Below are the code and all the weights of a small trained network. Each question names an input and a class and asks about switching units off, where a switched-off unit gives its printed mean instead of its output.

import numpy as np


def w(rows, s, z=0):
    codes = np.array(rows[::2]) - 128.0
    scale = np.full(codes.shape[1], s)
    scale[-1] = z or s
    return codes * scale


def f(y):
    return np.maximum(y, 0)


def log_softmax(a):
    a = a - a.max(-1, keepdims=True)
    return a - np.log(np.exp(a).sum(-1, keepdims=True))


def net(x, mask):
    res = np.array(x, float).reshape(1, 5) / 4 @ E
    y = f(res @ A[0][:, :-1].T + A[0][:, -1])
    res = res + np.where(mask, y, B[0][:, -1]) @ B[0][:, :-1]
    return log_softmax(res[-1] @ U[:, :-1].T + U[:, -1])


A, B = {}, {}
E = w([
[99,140,210,68,48,222],'x0',
[135,111,61,148,20,111],'x1',
[1,88,55,141,196,225],'x2',
[124,140,126,136,125,125],'x3',
[131,129,127,130,127,129],'x4',
],0.0084)
A[0] = w([
[107,124,145,133,157,114,223],'N0',
[111,126,101,131,115,132,105],'N1',
[107,128,159,107,60,197,77],'N2',
[124,153,166,122,216,128,163],'N3',
[132,130,108,121,79,125,224],'N4',
[102,130,123,125,143,160,2],'N5',
[136,157,249,117,123,136,155],'N6',
[132,117,62,133,136,131,117],'N7',
[142,129,134,121,117,105,221],'N8',
[108,123,124,127,148,171,205],'N9',
[95,107,86,130,116,120,97],'N10',
[129,123,128,126,128,127,109],'N11',
[194,108,144,113,97,67,160],'N12',
[134,152,155,112,130,141,119],'N13',
],0.02,0.006)
B[0] = w([
[149,164,162,128,86,166,184],'N0',
[151,99,115,110,134,153,153],'N1',
[63,222,160,198,162,87,215],'N2',
[34,199,142,198,142,85,219],'N3',
[103,83,95,133,185,94,199],'N4',
[200,214,145,161,150,114,157],'N5',
[253,77,95,60,77,210,232],'N6',
[140,56,126,83,132,140,185],'N7',
[178,153,135,119,111,180,188],'N8',
[99,83,99,150,120,65,203],'N9',
[155,88,118,92,97,127,174],'N10',
[116,108,92,118,134,121,128],'N11',
[13,189,147,197,159,101,254],'N12',
[172,101,118,112,121,117,158],'N13',
],0.013,0.014)
U = w([
[94,251,131,202,111,127,238],'0',
[37,147,73,194,166,50,139],'1',
[214,37,53,2,37,210,2],'2',
],0.0076,0.0018)

Each question gives the input, the list of numbers given to net, and the class t.
The units are the neurons (one row each of A and B). Each row of codes is followed by its name. A weight is (code - 128) times the scale printed after its matrix; where a second scale follows, it is the last column's (A, B and U).
mask holds one flag per neuron, in row order. A switched-off neuron (its flag False) gives its mean, the last column of its row in B, instead of its output. The means were averaged over made-up inputs and are rounded, as every weight is.
A unit's drop is (log p(t) with every unit on - log p(t) with that unit switched off) / (log p(t) with every unit on - log p(t) with every unit switched off).
unit that matters most: the unit with the biggest drop
k most important neurons: the k neurons with the biggest drops, biggest first
drop of u: that unit's drop, to one decimal
input [6,-5,-5,-1,-6], class 2: unit that matters most -> N6
input [8,7,1,-4,-8], class 1: 3 most important neurons -> [N2; N4; N0]
input [1,-5,-5,1,4], class 2: 2 most important neurons -> [N6; N2]
input [-7,-7,-1,1,-3], class 0: 2 most important neurons -> [N0; N4]
input [1,-1,-4,7,1], class 2: 2 most important neurons -> [N6; N2]
input [-1,5,-8,1,6], class 1: 3 most important neurons -> [N12; N4; N0]
input [0,5,-7,0,3], class 1: 3 most important neurons -> [N12; N4; N0]
input [8,3,6,5,-2], class 1: drop of N8 -> 0.4
input [-3,6,5,-1,-2], class 2: drop of N12 -> 0.1
input [7,-4,-4,3,0], class 2: drop of N6 -> 2.1
